Below are the code and all the weights of a small trained network. Each question names an input and a class and asks about switching units off, where a switched-off unit gives its printed mean instead of its output.

import numpy as np


def w(rows, s, z=0):
    codes = np.array(rows[::2]) - 128.0
    scale = np.full(codes.shape[1], s)
    scale[-1] = z or s
    return codes * scale


def f(y):
    return np.maximum(y, 0)


def log_softmax(a):
    a = a - a.max(-1, keepdims=True)
    return a - np.log(np.exp(a).sum(-1, keepdims=True))


def net(x, mask):
    res = np.array(x, float).reshape(1, 6) / 4 @ E
    y = f(res @ A[0][:, :-1].T + A[0][:, -1])
    res = res + np.where(mask, y, B[0][:, -1]) @ B[0][:, :-1]
    return log_softmax(res[-1] @ U[:, :-1].T + U[:, -1])


A, B = {}, {}
E = w([
[155,136,186,122,111,99,102,102,146,51,2],'x0',
[27,81,143,225,71,207,95,137,179,188,237],'x1',
[126,158,130,48,108,129,113,99,231,21,116],'x2',
[190,62,138,153,205,64,118,238,130,125,197],'x3',
[161,7,127,67,181,202,147,120,158,156,49],'x4',
[25,129,185,26,109,30,251,125,38,125,154],'x5',
],0.0061)
A[0] = w([
[119,101,150,60,143,99,158,115,124,69,132,183],'neuron 1',
[214,132,151,135,213,115,82,139,121,95,21,190],'neuron 2',
[93,195,87,151,42,137,178,112,93,152,175,250],'neuron 3',
[117,146,126,169,68,163,66,144,221,89,143,133],'neuron 4',
[131,69,112,123,154,167,131,110,86,179,139,178],'neuron 5',
[149,166,136,85,159,26,156,170,96,73,147,162],'neuron 6',
[107,2,167,125,183,138,192,194,143,175,140,209],'neuron 7',
[94,138,138,126,103,113,150,58,85,130,75,164],'neuron 8',
[67,181,146,126,80,131,146,86,103,133,159,159],'neuron 9',
[123,54,87,152,206,154,105,210,133,217,233,197],'neuron 10',
[160,127,104,34,183,113,181,98,114,105,80,253],'neuron 11',
],0.0073,0.0036)
B[0] = w([
[161,102,118,96,151,106,186,208,108,139,105,197],'neuron 1',
[173,153,2,119,143,195,75,126,162,18,118,234],'neuron 2',
[59,174,99,189,203,164,62,141,70,144,226,229],'neuron 3',
[123,105,100,133,90,128,58,45,183,49,169,219],'neuron 4',
[147,132,166,104,130,141,213,156,67,131,93,178],'neuron 5',
[96,201,178,107,50,44,192,192,103,89,115,222],'neuron 6',
[125,147,111,97,170,168,194,206,50,121,84,218],'neuron 7',
[133,192,81,66,118,189,124,109,150,116,146,184],'neuron 8',
[53,214,109,129,147,124,61,123,104,137,178,199],'neuron 9',
[204,79,114,189,163,235,101,199,66,157,103,255],'neuron 10',
[102,204,58,44,87,131,150,159,119,50,95,232],'neuron 11',
],0.007,0.0088)
U = w([
[107,117,143,70,107,122,168,119,171,135,59,1],'0',
[77,165,104,136,123,123,89,92,137,111,159,206],'1',
[145,134,174,187,84,2,142,153,112,125,146,99],'2',
[135,96,161,167,177,159,153,176,83,229,119,120],'3',
[132,138,110,71,95,121,223,156,103,96,81,183],'4',
[133,35,171,144,75,156,117,35,177,132,107,76],'5',
[131,44,142,163,90,121,125,64,165,134,130,56],'6',
[173,100,67,156,142,206,82,129,139,113,107,158],'7',
],0.0088,0.003)

Each question gives the input, the list of numbers given to net, and the class t.
The units are the neurons (one row each of A and B). Each row of codes is followed by its name. A weight is (code - 128) times the scale printed after its matrix; where a second scale follows, it is the last column's (A, B and U).
mask holds one flag per neuron, in row order. A switched-off neuron (its flag False) gives its mean, the last column of its row in B, instead of its output. The means were averaged over made-up inputs and are rounded, as every weight is.
A unit's drop is (log p(t) with every unit on - log p(t) with that unit switched off) / (log p(t) with every unit on - log p(t) with every unit switched off).
The circuit of an input: a set's keep is (log p(t) with only the set's units on - log p(t) with every unit switched off) / (log p(t) with every unit on - log p(t) with every unit switched off). Starting from all 11 units, units are removed one at a time, each time the one whose removal leaves the highest keep (on an exact tie, the one counted first), for as long as the keep stays at least 0.8.
circuit, biggest first: the units of the circuit, biggest drop first
top k neurons: the k neurons with the biggest drops, biggest first
drop of u: that unit's drop, to one decimal
input [-5,1,3,-3,-4,7], class 1: circuit, biggest first => (neuron 3)
input [0,-6,-4,3,-7,4], class 2: circuit, biggest first => (neuron 7; neuron 6)
input [-5,-6,6,-8,-6,4], class 1: top 2 neurons => (neuron 3; neuron 9)
input [-3,-6,8,3,6,-4], class 4: top 3 neurons => (neuron 11; neuron 10; neuron 3)
input [-7,-5,1,-4,-2,1], class 1: circuit, biggest first => (neuron 3; neuron 7)
input [2,-8,3,-8,-6,-4], class 1: circuit, biggest first => (neuron 10; neuron 7)
input [-7,-7,-8,-1,-7,5], class 2: top 3 neurons => (neuron 6; neuron 2; neuron 7)
input [3,8,2,-8,6,5], class 1: top 2 neurons => (neuron 9; neuron 10)
input [-5,1,4,3,5,-1], class 3: drop of neuron 2 => 0.4
input [-5,-3,-1,3,-2,-2], class 3: drop of neuron 10 => 0.1
input [2,8,-6,0,-3,2], class 3: drop of neuron 10 => 0.1
